Here is a tiny trained network, its code and every weight. The questions are about switching its units off for an input and a target symbol, where a switched-off unit gives its printed mean instead of its output.

import numpy as np


def w(rows, s, z=0):
    codes = np.array(rows[::2]) - 128.0
    scale = np.full(codes.shape[1], s)
    scale[-1] = z or s
    return codes * scale


def norm(h):
    return h / np.sqrt((h * h).mean(-1, keepdims=True) + 1e-5)


def f(y):
    return np.maximum(y, 0)


def softmax(a):
    e = np.exp(a - a.max(-1, keepdims=True))
    return e / e.sum(-1, keepdims=True)


def log_softmax(a):
    a = a - a.max(-1, keepdims=True)
    return a - np.log(np.exp(a).sum(-1, keepdims=True))


def net(x, mask):
    ids = ['αβδεζηθλμξπτφψω'.index(c) for c in x.split()]
    T = len(ids)
    res = E[ids] + P[:T]
    u = 0
    for l in range(2):
        q, k, v = (norm(res) @ M[l].T for M in (Q, K, V))
        z = softmax(np.where(np.tri(T) > 0, q @ k.T / 2**0.5, -1e9)) @ v
        res = res + np.where(mask[u], z, O[l][:, -1]) @ O[l][:, :-1]
        u += 1
        y = f(norm(res) @ A[l][:, :-1].T + A[l][:, -1])
        res = res + np.where(mask[u : u + 16], y, B[l][:, -1]) @ B[l][:, :-1]
        u += 16
    return log_softmax(norm(res)[-1] @ U[:, :-1].T + U[:, -1])


Q, K, V, O, A, B = {}, {}, {}, {}, {}, {}
E = w([
[194,63,96,175,88,167],'α',
[89,124,168,65,104,125],'β',
[192,35,152,158,123,105],'δ',
[129,118,165,88,73,126],'ε',
[133,60,171,110,104,104],'ζ',
[164,104,153,95,141,154],'η',
[112,59,159,108,103,113],'θ',
[93,84,172,84,115,108],'λ',
[94,144,90,91,160,198],'μ',
[254,191,82,65,131,155],'ξ',
[127,89,158,114,99,92],'π',
[83,87,147,100,141,114],'τ',
[111,87,158,99,103,118],'φ',
[135,105,153,77,181,122],'ψ',
[146,55,161,143,74,96],'ω',
],0.024)
P = w([
[125,168,253,186,103,133],'0',
[135,103,209,121,122,213],'1',
[135,78,172,87,130,200],'2',
[128,60,126,64,129,160],'3',
[120,55,92,28,114,132],'4',
[105,53,41,6,101,84],'5',
],0.014)
Q[0] = w([
[129,113,242,168,110,29],'0.h0',
[246,16,208,5,87,173],'0.h0',
],0.029)
K[0] = w([
[125,46,175,136,95,68],'0.h0',
[253,147,133,126,109,119],'0.h0',
],0.048)
V[0] = w([
[190,131,29,23,136,79],'0.h0',
[36,41,103,109,3,136],'0.h0',
],0.015)
O[0] = w([
[91,173,107,203,242,172,2],'0.h0',
[110,75,254,24,89,207,162],'0.h0',
],0.0085,0.0079)
A[0] = w([
[155,165,127,136,142,165,67],'0.n0',
[44,196,161,170,39,38,4],'0.n1',
[172,214,198,70,149,176,201],'0.n2',
[156,85,35,33,123,76,231],'0.n3',
[224,136,82,11,143,181,116],'0.n4',
[103,183,198,214,155,143,45],'0.n5',
[150,166,218,155,168,198,108],'0.n6',
[103,142,243,252,168,233,195],'0.n7',
[178,122,48,122,110,136,101],'0.n8',
[121,179,200,199,106,112,149],'0.n9',
[161,130,219,167,153,97,52],'0.n10',
[204,40,143,94,121,133,182],'0.n11',
[92,139,158,68,78,71,52],'0.n12',
[125,95,65,123,134,142,109],'0.n13',
[68,107,206,80,151,77,162],'0.n14',
[24,105,139,72,149,159,30],'0.n15',
],0.017,0.0027)
B[0] = w([
[123,107,122,167,95,100,136],'0.n0',
[204,165,153,149,124,188,143],'0.n1',
[172,164,157,93,250,187,176],'0.n2',
[192,74,87,71,116,210,216],'0.n3',
[137,188,116,42,37,86,220],'0.n4',
[116,156,168,180,192,55,133],'0.n5',
[162,190,146,115,200,178,149],'0.n6',
[212,239,150,156,222,117,148],'0.n7',
[88,109,105,71,148,146,147],'0.n8',
[123,126,129,177,110,211,133],'0.n9',
[104,213,159,126,167,160,141],'0.n10',
[109,105,200,159,135,182,252],'0.n11',
[211,130,116,171,149,114,206],'0.n12',
[123,141,131,72,156,120,146],'0.n13',
[206,44,138,162,181,110,205],'0.n14',
[176,77,158,99,54,106,181],'0.n15',
],0.028,0.019)
Q[1] = w([
[253,130,56,60,243,71],'1.h0',
[200,168,201,114,128,133],'1.h0',
],0.041)
K[1] = w([
[200,194,5,19,169,136],'1.h0',
[167,188,193,112,186,157],'1.h0',
],0.029)
V[1] = w([
[131,3,130,97,181,139],'1.h0',
[133,106,86,35,7,122],'1.h0',
],0.027)
O[1] = w([
[71,229,142,79,172,144,197],'1.h0',
[247,171,218,119,166,79,2],'1.h0',
],0.013,0.0048)
A[1] = w([
[84,68,190,64,93,139,165],'1.n0',
[154,251,237,188,120,136,59],'1.n1',
[175,146,159,97,133,60,196],'1.n2',
[130,182,103,125,132,124,115],'1.n3',
[211,92,158,206,87,91,163],'1.n4',
[99,98,143,152,136,168,55],'1.n5',
[146,49,103,142,72,152,159],'1.n6',
[48,76,94,144,98,122,5],'1.n7',
[88,104,102,145,94,140,130],'1.n8',
[93,122,119,138,116,140,78],'1.n9',
[119,97,161,127,169,72,95],'1.n10',
[89,162,145,137,173,107,3],'1.n11',
[127,186,155,121,200,116,93],'1.n12',
[87,191,124,44,68,105,135],'1.n13',
[145,187,107,172,134,109,63],'1.n14',
[88,128,171,201,160,112,119],'1.n15',
],0.026,0.0042)
B[1] = w([
[192,143,65,109,39,90,246],'1.n0',
[165,99,178,160,253,191,223],'1.n1',
[169,110,179,206,76,94,220],'1.n2',
[61,103,132,98,103,145,148],'1.n3',
[154,145,177,79,186,201,251],'1.n4',
[145,155,149,146,151,142,152],'1.n5',
[197,143,186,69,181,118,242],'1.n6',
[225,151,59,224,164,38,139],'1.n7',
[179,118,134,179,147,82,135],'1.n8',
[164,121,132,160,133,98,132],'1.n9',
[163,146,107,90,141,157,135],'1.n10',
[133,118,60,81,130,149,134],'1.n11',
[119,85,100,59,145,201,182],'1.n12',
[44,126,35,158,111,80,152],'1.n13',
[75,145,126,70,91,132,138],'1.n14',
[97,133,94,43,121,135,138],'1.n15',
],0.034,0.015)
U = w([
[107,166,116,112,122,127,53],'α',
[104,150,115,113,140,109,57],'β',
[102,149,120,124,119,125,68],'δ',
[166,125,53,247,146,89,198],'ε',
[96,137,118,116,132,121,85],'ζ',
[174,101,101,54,35,90,168],'η',
[98,164,93,99,131,149,51],'θ',
[105,186,132,93,144,96,36],'λ',
[120,116,88,134,122,153,2],'μ',
[92,104,134,128,141,109,55],'ξ',
[90,112,131,125,126,127,68],'π',
[195,114,165,89,171,191,218],'τ',
[94,151,121,95,143,106,77],'φ',
[101,140,129,112,144,110,44],'ψ',
[109,151,101,113,127,128,39],'ω',
],0.012,0.004)

Each question gives the input, a string of symbols that net reads in full, and the target symbol t.
The units are the heads (2 rows each of Q, K, V and O) and the neurons (one row each of A and B). Each row of codes is followed by its name. A weight is (code - 128) times the scale printed after its matrix; where a second scale follows, it is the last column's (O, A, B and U).
mask holds one flag per unit, layer by layer, with each layer's heads first. A switched-off unit (its flag False) gives its mean, the last column of its rows in O or B, instead of its output. The means were averaged over made-up inputs and are rounded, as every weight is.
A unit's drop is (log p(t) with every unit on - log p(t) with that unit switched off) / (log p(t) with every unit on - log p(t) with every unit switched off).
The circuit of an input: a set's keep is (log p(t) with only the set's units on - log p(t) with every unit switched off) / (log p(t) with every unit on - log p(t) with every unit switched off). Starting from the 12 units with the biggest drops (on a tie, the unit counted first), units are removed one at a time, each time the one whose removal leaves the highest keep (on an exact tie, the one counted first), for as long as the keep stays at least 0.8.
circuit, biggest first: the units of the circuit, biggest drop first
most important unit: the unit with the biggest drop
k most important neurons: the k neurons with the biggest drops, biggest first
k most important neurons of layer l: the k neurons of layer l with the biggest drops, biggest first
drop when u is switched off: that unit's drop, to one decimal
input φ ξ π ω, target ε: 3 most important neurons of layer 0 => [0.n4, 0.n3, 0.n15]
input ξ δ θ, target ε: most important unit => 0.h0
input φ ξ ψ ζ, target ε: 4 most important neurons => [0.n4, 0.n3, 0.n15, 1.n7]
input θ η ψ π δ δ, target η: 3 most important neurons => [1.n0, 0.n12, 1.n1]
input ζ π ζ, target η: circuit, biggest first => [1.n0, 1.n1, 0.n7]
input ψ φ μ ξ ξ, target η: 3 most important neurons => [0.n11, 1.n1, 0.n14]
input φ ζ φ, target η: 2 most important neurons of layer 1 => [1.n0, 1.n1]
input π α ψ λ ψ, target η: 3 most important neurons => [1.n1, 0.n4, 1.n0]
input ξ φ φ, target ε: 3 most important neurons => [0.n4, 0.n3, 1.n7]
input α α α, target η: 2 most important neurons => [0.n4, 1.n0]
input π φ ψ ξ δ η, target ε: 3 most important neurons => [0.n4, 0.n3, 0.n2]
input β φ φ δ φ φ, target η: 2 most important neurons of layer 0 => [0.n4, 0.n15]
input ξ ζ β, target ε: 2 most important neurons of layer 0 => [0.n4, 0.n3]
input μ μ μ φ α α, target η: most important neuron => [0.n12]
input φ ω δ π ω δ, target η: 3 most important neurons => [1.n0, 1.n1, 1.n4]
input μ μ ψ θ β, target η: 2 most important neurons => [1.n1, 0.n15]
input ξ θ μ, target ε: 2 most important neurons => [0.n4, 0.n3]
input π τ π τ, target η: 2 most important neurons => [1.n0, 1.n1]
input μ ψ λ ξ β α, target ε: 2 most important neurons => [0.n11, 0.n4]
input η ε ψ μ μ, target η: most important unit => 0.n15
input δ θ ψ ζ ψ, target η: 2 most important neurons => [1.n1, 0.n4]
input λ μ θ ψ β θ, target η: 2 most important neurons of layer 0 => [0.n12, 0.n15]
input λ ξ π β, target ε: drop when 1.n0 is switched off => 0.0
input ψ ψ η π η η, target η: drop when 0.n4 is switched off => 0.3
input λ ξ θ δ, target ε: drop when 0.n3 is switched off => 0.5
input ξ τ π, target ε: drop when 0.h0 is switched off => 1.0
input θ φ ξ η α, target ε: most important unit => 1.h0
